Moves between units:
q228 gi q863
q228 po q833
q228 gu q17
q702 gi q484
q702 po q240
q702 gu q969
q662 gi q499
q662 po q641
q662 gu q413
q626 gi q822
q626 po q841
q626 gu q974
q703 gi q157
q703 po q674
q703 gu q601
q247 gi q210
q247 po q490
q247 gu q674
q161 gi q222
q161 po q626
q161 gu q530
q240 gi q569
q240 po q214
q240 gu q962
q222 gi q925
q222 po q291
q222 gu q626
q462 gi q968
q462 po q247
q462 gu q641
q985 gi q243
q985 po q752
q985 gu q968
q418 gi q490
q418 po q499
q418 gu q662
q184 gi q703
q184 po q601
q184 gu q462
q726 gi q878
q726 po q823
q726 gu q73
q674 gi q184
q674 po q962
q674 gu q210
q154 gi q464
q154 po q241
q154 gu q925
q925 gi q291
q925 po q161
q925 gu q822
q968 gi q752
q968 po q703
q968 gu q566
q243 gi q986
q243 po q522
q243 gu q752
q823 gi q737
q823 po q369
q823 gu q843
q569 gi q702
q569 po q865
q569 gu q214
q601 gi q674
q601 po q210
q601 gu q418
q133 gi q111
q133 po q241
q133 gu q928
q899 gi q157
q899 po q482
q899 gu q508
q241 gi q536
q241 po q251
q241 gu q653
q208 gi q896
q208 po q94
q208 gu q157
q499 gi q111
q499 po q158
q499 gu q641
q896 gi q733
q896 po q214
q896 gu q195
q833 gi q647
q833 po q841
q833 gu q865
q464 gi q506
q464 po q17
q464 gu q291
q158 gi q662
q158 po q413
q158 gu q203
q886 gi q662
q886 po q157
q886 gu q703
q878 gi q784
q878 po q737
q878 gu q823
q974 gi q841
q974 po q228
q974 gu q647
q157 gi q94
q157 po q962
q157 gu q674
q647 gi q228
q647 po q17
q647 gu q453
q229 gi q203
q229 po q462
q229 gu q482
q291 gi q477
q291 po q823
q291 gu q161
q55 gi q247
q55 po q418
q55 gu q28
q733 gi q437
q733 po q896
q733 gu q886
q217 gi q508
q217 po q418
q217 gu q148
q566 gi q787
q566 po q702
q566 gu q566
q841 gi q530
q841 po q863
q841 gu q726
q822 gi q161
q822 po q530
q822 gu q841
q195 gi q865
q195 po q243
q195 gu q985
q986 gi q985
q986 po q985
q986 gu q522
q969 gi q240
q969 po q703
q969 gu q437
q203 gi q413
q203 po q899
q203 gu q843
q17 gi q833
q17 po q865
q17 gu q195
q737 gi q726
q737 po q73
q737 gu q647
q484 gi q566
q484 po q787
q484 gu q453
q863 gi q477
q863 po q647
q863 gu q833
q251 gi q928
q251 po q227
q251 gu q737
q640 gi q472
q640 po q784
q640 gu q878
q641 gi q158
q641 po q203
q641 gu q229
q506 gi q369
q506 po q154
q506 gu q477
q725 gi q217
q725 po q154
q725 gu q472
q94 gi q886
q94 po q703
q94 gu q184
q28 gi q418
q28 po q413
q28 gu q158
q653 gi q251
q653 po q726
q653 gu q217
q148 gi q823
q148 po q878
q148 gu q726
q437 gi q962
q437 po q896
q437 gu q208
q413 gi q536
q413 po q229
q413 gu q899
q907 gi q968
q907 po q822
q907 gu q484
q843 gi q111
q843 po q111
q843 gu q133
q482 gi q878
q482 po q508
q482 gu q645
q477 gi q725
q477 po q925
q477 gu q222
q453 gi q17
q453 po q195
q453 gu q986
q210 gi q462
q210 po q55
q210 gu q490
q472 gi q413
q472 po q148
q472 gu q784
q787 gi q462
q787 po q484
q787 gu q702
q865 gi q453
q865 po q986
q865 gu q243
q369 gi q73
q369 po q536
q369 gu q154
q490 gi q55
q490 po q28
q490 gu q499
q227 gi q653
q227 po q217
q227 gu q725
q214 gi q969
q214 po q437
q214 gu q733
q530 gi q291
q530 po q974
q530 gu q833
q928 gi q241
q928 po q784
q928 gu q227
q645 gi q133
q645 po q928
q645 gu q203
q752 gi q522
q752 po q907
q752 gu q222
q536 gi q276
q536 po q640
q536 gu q222
q962 gi q865
q962 po q733
q962 gu q896
q784 gi q148
q784 po q726
q784 gu q477
q276 gi q203
q276 po q472
q276 gu q640
q522 gi q985
q522 po q968
q522 gu q907
q73 gi q737
q73 po q506
q73 gu q464
q508 gi q227
q508 po q725
q508 gu q276
q111 gi q843
q111 po q645
q111 gu q241

The rows follow the links: the fewer symbols apart two units are, the more alike their rows tend to be.

Named rows; a name shown again gets a slightly different row:
q647 -> [592, 301, -307, -178, 367, 165, -78, 738, 732, 374, 261, 266, 349, -161, -814, -239, -250, -89, 385, -316, 179, -336, 783, -34, 528, 257, 426, 432, -599, 604, 378, 448, -261, 243, 187, 499, 239, -279, 390, 347, 95, 194, 80, -425, -213, -11, 930, 106, -201, 439]
q787 -> [-552, -109, 170, 727, 41, -69, 24, -185, -477, 588, -19, -147, -604, 265, 758, -555, 195, -172, -662, -238, -195, 4, -393, 357, -317, 221, 281, 80, 880, 332, 28, 12, 337, -109, -77, 182, -175, -438, 126, -859, -561, -108, 109, 756, 278, -59, -973, -359, 161, 138]
q865 -> [207, -371, 187, 214, 223, -167, 937, 809, -359, 338, -25, 131, -178, 157, -416, 91, 241, 215, 987, -245, 287, -147, 209, -764, 625, -412, -118, 199, -649, 508, 472, 278, 261, 599, 249, 351, -290, -412, -126, 256, 294, -109, -117, 428, -582, -157, 238, -195, -608, 65]
q228 -> [687, 324, -262, -250, 283, 176, -205, 660, 877, 313, 423, 263, 335, -143, -787, -281, -372, -129, 281, -267, 161, -351, 872, 4, 512, 278, 481, 439, -555, 614, 255, 332, -225, 138, 177, 482, 316, -64, 324, 299, 111, 213, 140, -399, -141, -50, 842, 141, -240, 445]
q94 -> [154, -193, 104, -850, 85, 347, 183, 447, 123, -425, 629, 362, -247, 326, -59, -52, -467, -21, 224, 283, 335, 575, 368, -126, -50, -606, -82, 77, -458, -58, -874, 9, 340, -743, 48, 175, 187, 749, -333, 142, 803, -420, 236, 11, -439, 134, -315, 820, -439, -86]
q962 -> [78, -342, 251, -603, 301, 339, 319, 683, -223, 34, 430, 526, -216, 322, -42, 213, -396, 324, 185, -246, 621, 684, 68, -408, -160, -654, -406, 82, -388, 100, -543, 112, 541, -644, 9, 283, -31, 328, -318, -128, 962, -462, 344, 101, -347, 241, -408, 643, -613, -171]
q472 -> [-228, 114, -162, 216, -23, -134, -491, -767, -224, -190, -723, -117, 547, -432, 38, 823, 301, 346, -426, -103, -34, 196, -672, 193, -445, 166, -716, -540, 216, -815, 223, -217, -338, 38, -150, -673, -259, -168, 30, 112, -226, 213, -143, -646, 543, 322, 252, -250, 542, -479]
q437 -> [-13, -284, 308, -534, 319, 307, 172, 584, -284, 67, 284, 600, -204, 259, -7, 189, -447, 372, 38, -350, 686, 711, -73, -316, -205, -634, -560, -24, -277, -13, -530, 100, 539, -753, 30, 289, -63, 303, -236, -167, 934, -488, 474, -31, -334, 351, -332, 581, -571, -258]
q133 -> [-314, -119, 82, 187, -204, -367, 70, -538, -611, -387, -856, -159, 320, -339, -5, 836, 461, 404, 257, 20, -15, 117, -750, -268, -74, -211, -833, -599, 10, -856, 410, -272, -207, 462, -123, -645, -457, -145, -202, 368, -67, 88, -225, -383, 77, 150, 340, -358, 218, -551]
q208 -> [140, -254, 267, -765, 232, 366, 185, 539, -111, -141, 442, 522, -155, 226, -110, 180, -430, 262, 194, -97, 630, 662, 114, -349, -108, -652, -437, 8, -439, -33, -632, 38, 434, -741, -6, 216, 34, 513, -342, 106, 993, -459, 369, -109, -387, 270, -272, 720, -555, -195]
q418 -> [31, 147, -190, -476, -625, -72, 27, -468, 482, -901, 461, -615, -184, 121, 318, -349, -7, -616, 91, 1038, -641, -285, 491, 252, 195, 138, 760, 140, 38, -172, -599, -273, -259, 34, -106, -311, 415, 821, -207, 265, -265, 96, -350, 237, -96, -471, -158, 273, 215, 186]
q702 -> [-466, -155, 269, 550, 188, 49, 30, 18, -600, 675, 12, 108, -615, 309, 764, -430, 36, 47, -674, -406, 21, 239, -470, 211, -451, 23, 24, 46, 788, 318, -45, 53, 482, -372, -51, 311, -200, -431, 71, -934, -235, -236, 319, 634, 240, 74, -1059, -235, -42, 0]
q506 -> [196, 487, -232, 52, 378, 241, -1039, -152, 499, 445, -193, 406, 657, -391, -355, 171, -344, 242, -760, -688, 269, 24, -91, 490, -295, 543, -228, -115, 228, -100, 339, 111, -344, -299, -30, 71, 165, -365, 453, -165, -102, 232, 389, -969, 581, 425, 622, -18, 309, 26]
q737 -> [86, 329, -165, 172, 309, 67, -815, -262, 135, 288, -580, 355, 700, -509, -424, 588, -56, 449, -421, -673, 366, 163, -387, 235, -265, 261, -663, -339, 94, -474, 480, 38, -348, -88, -49, -160, -146, -409, 306, 21, 4, 202, 260, -1008, 452, 486, 712, -154, 286, -234]
q413 -> [-166, 68, -206, -185, -667, -246, 42, -893, 86, -1021, -117, -697, 74, -62, 275, 200, 311, -334, 114, 984, -682, -255, -80, 149, -36, 84, 196, -203, 53, -604, -349, -392, -376, 320, -146, -760, 146, 642, -241, 475, -371, 226, -530, 64, 75, -321, -41, -34, 489, -178]
q148 -> [-179, 216, 2, 194, 105, -47, -709, -619, -141, 14, -704, 115, 600, -469, -102, 717, 85, 445, -487, -436, 139, 224, -689, 158, -426, 193, -817, -525, 344, -715, 357, -187, -313, -7, -104, -425, -225, -230, 155, -21, -105, 189, 109, -788, 521, 444, 414, -215, 408, -372]

Each walk starts at a row. The symbols on each line, taken left to right, move it on to the next unit.
Each answer is a row, close to the row of the unit it stands for.
start [26, 324, -218, 96, 332, 99, -821, -363, 120, 216, -513, 252, 741, -479, -320, 667, 31, 437, -602, -568, 241, 159, -435, 288, -410, 402, -654, -359, 119, -467, 351, 45, -338, -138, -74, -325, -144, -399, 310, -51, -37, 228, 193, -948, 557, 524, 598, -145, 424, -287]
po po gi gi gu gu gi	[575, -27, -154, 63, 389, 48, 449, 856, 380, 411, 82, 203, 229, -29, -827, -27, -29, 80, 778, -272, 241, -408, 680, -415, 593, -40, 193, 374, -768, 617, 460, 419, -63, 479, 279, 415, 13, -345, 213, 427, 180, 158, -119, -65, -363, -95, 773, -56, -380, 327]
gi gi gi gu po po po gu po gu	[96, -1, -116, -734, -399, 122, 104, 22, 441, -692, 782, -274, -385, 268, 295, -544, -260, -574, 88, 794, -310, 10, 634, 157, 132, -107, 706, 315, -118, 54, -888, -138, 44, -425, -59, 44, 425, 876, -254, 134, 182, -156, -59, 294, -250, -320, -415, 626, -96, 189]
start [-316, -69, 6, 64, -323, -271, -75, -811, -468, -589, -757, -287, 353, -323, 110, 765, 416, 285, 30, 246, -199, 104, -733, -92, -229, -115, -694, -621, 129, -942, 145, -369, -296, 299, -120, -769, -268, 91, -230, 321, -155, 99, -371, -328, 181, 134, 204, -274, 403, -498]
gi gi gi po po po gi gi gu	[152, 377, -223, 70, 370, 177, -932, -199, 328, 394, -384, 390, 674, -464, -341, 428, -164, 352, -651, -709, 309, 139, -286, 385, -355, 404, -526, -255, 136, -276, 372, 73, -368, -238, -76, -62, -13, -398, 353, -157, -13, 241, 307, -1026, 644, 477, 611, -92, 357, -112]
gi po gi po gi gi po	[-57, 306, -219, 174, 273, 55, -788, -422, 75, 206, -610, 204, 648, -517, -242, 630, 90, 426, -556, -550, 193, 174, -484, 335, -392, 370, -661, -391, 165, -539, 381, 19, -345, -87, -84, -363, -195, -418, 257, 26, -118, 237, 106, -924, 584, 457, 521, -185, 465, -323]
start [-241, -255, 404, -138, 306, 292, 77, 441, -449, 362, 324, 541, -463, 328, 379, -148, -359, 207, -374, -437, 500, 679, -316, -87, -374, -453, -382, 42, 211, 140, -454, 60, 646, -829, -32, 365, -114, 34, -168, -604, 583, -510, 510, 286, -84, 361, -851, 371, -441, -153]
po gi po gu gi po	[122, -362, 299, -538, 356, 289, 278, 682, -252, 53, 280, 593, -98, 207, -149, 262, -388, 380, 234, -289, 671, 673, -4, -409, -109, -720, -540, 18, -416, 31, -439, 78, 499, -630, 47, 261, -68, 244, -315, -17, 931, -453, 363, -7, -363, 324, -245, 554, -632, -196]
gi gu po gi gi po gi gi gi	[-25, 51, -156, -528, -723, -143, 152, -516, 280, -1029, 305, -616, -173, 110, 346, -244, 81, -548, 288, 1080, -625, -199, 334, 140, 234, -2, 536, 22, -57, -391, -556, -361, -216, 82, -106, -384, 304, 856, -329, 467, -185, 75, -376, 203, -216, -463, -106, 255, 238, 51]
start [-241, -72, 148, -375, -618, -220, 37, -703, -291, -1029, -380, -361, 264, -137, 187, 688, 186, 104, 272, 633, -141, 145, -448, -282, -116, -327, -531, -510, -60, -977, -247, -518, -196, 202, -170, -734, -98, 666, -476, 482, 189, -11, -237, -232, -20, -25, 79, 137, 195, -453]
gi gu gi gu gu gi gu gu gi	[-257, -151, 55, 205, -278, -379, 158, -662, -512, -538, -804, -323, 326, -278, 16, 810, 535, 305, 296, 304, -130, 17, -629, -311, -65, -187, -689, -546, -52, -848, 307, -348, -234, 539, -97, -743, -377, -17, -263, 490, -124, 155, -413, -224, 64, 71, 284, -327, 291, -515]
po po gu gi po po gu	[-249, -136, 83, 168, -275, -363, 103, -614, -522, -501, -797, -268, 372, -330, 23, 860, 460, 353, 294, 167, -89, 21, -688, -286, -133, -169, -736, -615, -32, -853, 330, -361, -265, 520, -120, -704, -386, -49, -242, 429, -124, 137, -353, -308, 102, 48, 311, -341, 311, -491]
start [-333, -345, 386, 235, 427, 200, 238, 422, -640, 642, 107, 571, -537, 333, 377, -196, -159, 291, -317, -562, 441, 580, -430, -123, -402, -425, -347, -1, 296, 293, -157, 158, 664, -599, 11, 430, -273, -284, -69, -628, 312, -454, 393, 461, -125, 296, -829, 88, -401, -122]
gi po gi po po po po gi po po	[48, -212, 131, -692, -30, 303, 314, 420, 95, -393, 713, 225, -502, 448, 191, -334, -416, -223, 116, 442, 128, 440, 346, -74, -27, -527, 165, 173, -254, 137, -929, 27, 430, -778, -35, 265, 229, 771, -306, 7, 622, -459, 166, 368, -511, -57, -572, 740, -416, 44]
gu po po gi gu gu	[57, 109, -159, -450, -504, 43, 67, -256, 518, -669, 650, -438, -326, 270, 326, -605, -163, -676, -34, 903, -539, -214, 594, 269, 97, 103, 899, 296, 54, 90, -714, -173, -73, -194, -53, -29, 511, 814, -132, 124, -214, 3, -197, 447, -142, -463, -428, 335, 115, 288]
start [426, 445, -338, 50, 543, 302, -844, 103, 703, 534, -40, 342, 667, -391, -582, 156, -265, 173, -548, -696, 306, -79, 227, 418, -179, 594, -34, 79, -73, 203, 320, 327, -361, -187, 42, 139, 151, -444, 530, -100, -66, 305, 249, -860, 549, 338, 727, 14, 270, 127]
po gu gu gu gu po po	[-231, -289, 408, -2, 398, 291, 85, 409, -517, 488, 223, 560, -420, 329, 395, -117, -261, 281, -415, -505, 491, 676, -392, -94, -483, -383, -372, 26, 284, 203, -338, 93, 661, -796, -61, 344, -183, -90, -159, -724, 501, -451, 496, 354, -16, 316, -883, 260, -380, -126]
gu po gu po gu gu po gu	[1, 152, -204, -370, -683, -161, 22, -513, 400, -865, 372, -625, -182, 109, 306, -400, 44, -656, 140, 1045, -669, -375, 420, 252, 168, 177, 797, 102, 57, -146, -512, -336, -287, 137, -67, -260, 420, 800, -180, 346, -340, 144, -356, 270, -78, -475, -130, 185, 276, 224]
start [-264, -29, 16, -95, -750, -380, 97, -817, -276, -933, -429, -675, 142, -172, 278, 466, 416, -86, 267, 733, -468, -166, -377, -165, 32, -11, -154, -410, 93, -847, -32, -501, -335, 516, -190, -761, -92, 428, -354, 424, -260, 134, -462, -90, 17, -227, 113, -183, 369, -365]
gi gi gi gi gi gi	[-149, 325, -162, 204, -136, -139, -762, -771, -40, -135, -716, -96, 559, -520, -5, 580, 217, 293, -477, -208, -85, 50, -565, 284, -250, 350, -561, -492, 335, -763, 407, -232, -450, 135, -183, -487, -134, -188, 150, 119, -263, 260, 33, -843, 509, 268, 550, -304, 586, -304]
gu po gu gu gi gi gi	[-150, 236, -151, 147, 89, -44, -650, -672, -87, -2, -681, 43, 583, -495, -68, 762, 175, 449, -480, -303, 98, 149, -613, 205, -389, 223, -767, -528, 212, -696, 325, -137, -361, -25, -114, -512, -188, -273, 118, 21, -131, 242, 26, -844, 551, 371, 447, -178, 512, -375]
